Below are the code and all the weights of a small trained network. Each question names an input and a class and asks about switching units off, where a switched-off unit gives its printed mean instead of its output.

import numpy as np


def w(rows, s, z=0):
    codes = np.array(rows[::2]) - 128.0
    scale = np.full(codes.shape[1], s)
    scale[-1] = z or s
    return codes * scale


def f(y):
    return y / 2 * (1 + np.tanh(0.7978845608 * (y + 0.044715 * y**3)))


def log_softmax(a):
    a = a - a.max(-1, keepdims=True)
    return a - np.log(np.exp(a).sum(-1, keepdims=True))


def net(x, mask):
    res = np.array(x, float).reshape(1, 6) / 4 @ E
    y = f(res @ A[0][:, :-1].T + A[0][:, -1])
    res = res + np.where(mask, y, B[0][:, -1]) @ B[0][:, :-1]
    return log_softmax(res[-1] @ U[:, :-1].T + U[:, -1])


A, B = {}, {}
E = w([
[91,129,156,141,4,172],'x0',
[128,122,135,140,133,138],'x1',
[194,202,109,205,83,69],'x2',
[124,126,125,136,131,136],'x3',
[145,103,189,142,137,130],'x4',
[66,202,225,141,175,108],'x5',
],0.015)
A[0] = w([
[203,141,115,201,69,37,196],'n1',
[31,86,174,79,215,142,129],'n2',
[121,181,117,176,145,95,147],'n3',
[73,158,128,145,204,86,132],'n4',
[115,124,122,37,183,174,254],'n5',
[51,55,111,51,76,219,177],'n6',
[188,159,161,172,93,185,97],'n7',
[100,106,125,102,120,171,180],'n8',
[97,4,166,59,68,159,228],'n9',
[105,168,91,133,112,173,159],'n10',
[225,56,82,103,213,82,186],'n11',
[121,214,138,158,208,64,162],'n12',
[14,226,224,118,69,152,78],'n13',
[63,132,165,139,2,112,202],'n14',
[180,173,130,224,147,69,119],'n15',
],0.0099,0.0062)
B[0] = w([
[141,239,129,204,75,154,217],'n1',
[98,86,146,168,162,84,212],'n2',
[196,136,206,112,148,117,172],'n3',
[122,81,227,96,57,58,178],'n4',
[77,113,148,84,214,75,211],'n5',
[212,67,151,26,148,134,250],'n6',
[122,158,121,153,91,153,157],'n7',
[99,105,216,96,141,206,174],'n8',
[151,133,148,75,168,214,246],'n9',
[140,142,149,83,102,122,154],'n10',
[98,222,10,157,192,123,222],'n11',
[179,144,205,44,111,39,210],'n12',
[55,254,88,129,255,182,225],'n13',
[194,155,47,160,91,229,226],'n14',
[183,205,130,116,70,106,197],'n15',
],0.0089,0.018)
U = w([
[79,100,67,105,233,162,223],'0',
[248,95,208,40,97,146,149],'1',
[119,183,71,181,126,123,192],'2',
[172,81,70,191,3,179,3],'3',
[56,45,176,104,162,72,25],'4',
],0.011,0.0042)

Each question gives the input, the list of numbers given to net, and the class t.
The units are the neurons (one row each of A and B). Each row of codes is followed by its name. A weight is (code - 128) times the scale printed after its matrix; where a second scale follows, it is the last column's (A, B and U).
mask holds one flag per neuron, in row order. A switched-off neuron (its flag False) gives its mean, the last column of its row in B, instead of its output. The means were averaged over made-up inputs and are rounded, as every weight is.
A unit's drop is (log p(t) with every unit on - log p(t) with that unit switched off) / (log p(t) with every unit on - log p(t) with every unit switched off).
The circuit of an input: a set's keep is (log p(t) with only the set's units on - log p(t) with every unit switched off) / (log p(t) with every unit on - log p(t) with every unit switched off). Starting from the 12 units with the biggest drops (on a tie, the unit counted first), units are removed one at a time, each time the one whose removal leaves the highest keep (on an exact tie, the one counted first), for as long as the keep stays at least 0.8.
units of the circuit, in order: the units of the circuit, biggest drop first
top k neurons: the k neurons with the biggest drops, biggest first
drop when u is switched off: that unit's drop, to one decimal
input [5,-5,-6,7,0,3], class 0: units of the circuit, in order	(n13)
input [-1,-6,8,3,-3,5], class 1: top 3 neurons	(n12 n3 n11)
input [-1,3,6,-1,-8,1], class 1: top 2 neurons	(n11 n13)
input [0,-3,-3,1,6,-5], class 0: top 2 neurons	(n12 n11)
input [0,2,0,7,-3,8], class 4: top 3 neurons	(n4 n12 n11)
input [-3,-3,1,8,-5,7], class 1: top 4 neurons	(n12 n3 n11 n15)
input [-6,3,8,4,-3,1], class 1: top 3 neurons	(n12 n3 n13)
input [-6,0,3,-7,-7,1], class 1: top 4 neurons	(n12 n13 n4 n3)
input [7,-2,3,8,-6,0], class 3: top 3 neurons	(n14 n11 n5)
input [-1,6,8,8,-6,2], class 1: top 3 neurons	(n12 n11 n3)
input [7,1,-5,4,-1,2], class 0: top 2 neurons	(n13 n12)
input [-5,-4,7,-1,-5,1], class 1: top 3 neurons	(n12 n3 n13)
input [4,-5,3,1,-4,1], class 2: top 2 neurons	(n13 n6)
input [-2,-7,-2,-3,6,-8], class 0: units of the circuit, in order	(n11)
input [0,4,6,-2,4,-4], class 2: top 2 neurons	(n6 n14)
input [0,7,8,-7,-8,1], class 1: top 2 neurons	(n11 n13)
input [2,-3,-6,-7,3,6], class 0: drop when n13 is switched off	1.5
input [6,-8,-8,-6,5,2], class 0: drop when n13 is switched off	1.6
input [6,3,-3,7,-3,4], class 0: drop when n13 is switched off	1.1
input [-3,2,3,-2,4,-6], class 2: drop when n11 is switched off	0.0
input [8,4,3,-2,2,-1], class 3: units of the circuit, in order	(n14)
